Below is a small trained network, with its code and all its weights. Each question gives an input and a target symbol and asks what happens when units are switched off, that is, made to give their printed mean instead of their output.

import numpy as np


def w(rows, s, z=0):
    codes = np.array(rows[::2]) - 128.0
    scale = np.full(codes.shape[1], s)
    scale[-1] = z or s
    return codes * scale


def f(y):
    return y / 2 * (1 + np.tanh(0.7978845608 * (y + 0.044715 * y**3)))


def softmax(a):
    e = np.exp(a - a.max(-1, keepdims=True))
    return e / e.sum(-1, keepdims=True)


def log_softmax(a):
    a = a - a.max(-1, keepdims=True)
    return a - np.log(np.exp(a).sum(-1, keepdims=True))


def net(x, mask):
    ids = ['ΞΠΩαβγδεζηθμστ'.index(c) for c in x.split()]
    T = len(ids)
    res = E[ids] + P[:T]
    r = res
    for j in range(2):
        rows = slice(4 * j, 4 * j + 4)
        q, k, v = (r @ M[0][rows].T for M in (Q, K, V))
        z = softmax(np.where(np.tri(T) > 0, q @ k.T / 4**0.5, -1e9)) @ v
        o = O[0][rows]
        res = res + np.where(mask[j], z, o[:, -1]) @ o[:, :-1]
    y = f(res @ A[0][:, :-1].T + A[0][:, -1])
    res = res + np.where(mask[2:6], y, B[0][:, -1]) @ B[0][:, :-1]
    return log_softmax(res[-1] @ U[:, :-1].T + U[:, -1])


Q, K, V, O, A, B = {}, {}, {}, {}, {}, {}
E = w([
[118,145,196,1],'Ξ',
[116,219,129,80],'Π',
[124,203,151,67],'Ω',
[137,142,143,77],'α',
[135,200,153,74],'β',
[129,145,162,36],'γ',
[179,106,81,119],'δ',
[159,182,117,139],'ε',
[155,191,153,132],'ζ',
[135,161,147,70],'η',
[146,196,100,108],'θ',
[137,150,123,77],'μ',
[187,147,238,134],'σ',
[216,152,23,228],'τ',
],0.016)
P = w([
[198,122,202,73],'0',
[74,198,118,208],'1',
[109,100,196,236],'2',
[208,116,56,40],'3',
[119,195,124,155],'4',
[156,101,176,249],'5',
],0.011)
Q[0] = w([
[71,156,79,166],'h0',
[213,164,137,141],'h0',
[158,168,253,102],'h0',
[72,114,2,75],'h0',
[119,131,140,143],'h1',
[125,68,97,141],'h1',
[151,2,166,195],'h1',
[79,99,177,171],'h1',
],0.0094)
K[0] = w([
[170,94,162,128],'h0',
[176,107,102,109],'h0',
[169,163,77,54],'h0',
[126,183,251,106],'h0',
[129,140,128,127],'h1',
[170,125,118,162],'h1',
[77,124,184,194],'h1',
[170,102,198,188],'h1',
],0.014)
V[0] = w([
[225,45,27,200],'h0',
[109,207,88,110],'h0',
[128,95,164,32],'h0',
[106,7,198,165],'h0',
[149,45,127,87],'h1',
[227,173,201,107],'h1',
[117,124,137,254],'h1',
[168,5,190,109],'h1',
],0.0079)
O[0] = w([
[55,174,91,100,75],'h0',
[134,60,100,118,165],'h0',
[162,149,122,191,170],'h0',
[131,214,193,141,34],'h0',
[136,182,132,195,120],'h1',
[203,108,49,111,255],'h1',
[97,144,151,2,38],'h1',
[149,245,73,155,116],'h1',
],0.0088,0.009)
A[0] = w([
[107,71,95,170,255],'n0',
[141,91,107,203,113],'n1',
[85,116,135,193,159],'n2',
[1,21,160,102,191],'n3',
],0.0093,0.004)
B[0] = w([
[141,146,252,112,243],'n0',
[24,83,104,112,255],'n1',
[83,128,183,138,132],'n2',
[109,204,114,187,168],'n3',
],0.011,0.0083)
U = w([
[151,116,113,182,43],'Ξ',
[143,123,122,171,62],'Π',
[127,70,90,158,2],'Ω',
[127,105,112,224,4],'α',
[163,72,60,118,170],'β',
[159,142,162,178,86],'γ',
[150,168,111,105,188],'δ',
[171,150,159,146,201],'ε',
[130,93,144,131,127],'ζ',
[145,95,164,157,118],'η',
[130,112,143,195,102],'θ',
[105,100,200,121,167],'μ',
[249,89,44,120,164],'σ',
[118,176,90,138,201],'τ',
],0.012,0.005)

Each question gives the input, a string of symbols that net reads in full, and the target symbol t.
The units are the heads (4 rows each of Q, K, V and O) and the neurons (one row each of A and B). Each row of codes is followed by its name. A weight is (code - 128) times the scale printed after its matrix; where a second scale follows, it is the last column's (O, A, B and U).
mask holds one flag per unit, heads first, then neurons. A switched-off unit (its flag False) gives its mean, the last column of its rows in O or B, instead of its output. The means were averaged over made-up inputs and are rounded, as every weight is.
A unit's drop is (log p(t) with every unit on - log p(t) with that unit switched off) / (log p(t) with every unit on - log p(t) with every unit switched off).
The circuit of an input: a set's keep is (log p(t) with only the set's units on - log p(t) with every unit switched off) / (log p(t) with every unit on - log p(t) with every unit switched off). Starting from all 6 units, units are removed one at a time, each time the one whose removal leaves the highest keep (on an exact tie, the one counted first), for as long as the keep stays at least 0.8.
units of the circuit, in order: the units of the circuit, biggest drop first
unit that matters most: the unit with the biggest drop
k most important neurons: the k neurons with the biggest drops, biggest first
which heads matter: for each layer, one digit per head in row order, 1 if its drop is at least 0.15 and else 0, layers parted by /
input Π ε ζ Π μ σ, target σ: unit that matters most : h1
input ε Π θ σ τ Ω, target τ: units of the circuit, in order : (h0, n3)
input Ξ θ η τ Ξ β, target τ: which heads matter : 10
input μ τ μ, target τ: which heads matter : 11
input β Π Π Π η, target μ: which heads matter : 11
input ζ η γ ζ Π, target σ: which heads matter : 00
input η α σ τ ζ Ξ, target τ: which heads matter : 10
input τ μ γ, target τ: which heads matter : 11
input ζ τ γ Ξ ε, target α: which heads matter : 01
input Ω Ξ Ξ τ Π α, target τ: units of the circuit, in order : (h0, n3)
input σ γ η, target σ: which heads matter : 01
input τ γ θ, target τ: which heads matter : 11
input σ β ε Ξ τ, target α: units of the circuit, in order : (h1, n1)
input τ η ε, target τ: units of the circuit, in order : (h0, h1, n3)
input σ σ Ω, target σ: units of the circuit, in order : (h1, n0, n1)
input η τ δ, target τ: units of the circuit, in order : (h0, n3, h1)
input μ η ε Π μ ζ, target μ: which heads matter : 10
input σ ζ σ δ Ω, target τ: which heads matter : 11
input τ β ζ, target τ: 2 most important neurons : (n3, n0)
input μ γ Ω σ Ω σ, target σ: most important neuron : (n0)
input Ω μ ζ τ Π η, target τ: unit that matters most : h0
input σ θ Ξ, target σ: 2 most important neurons : (n1, n2)
input δ τ Π, target τ: 2 most important neurons : (n0, n3)
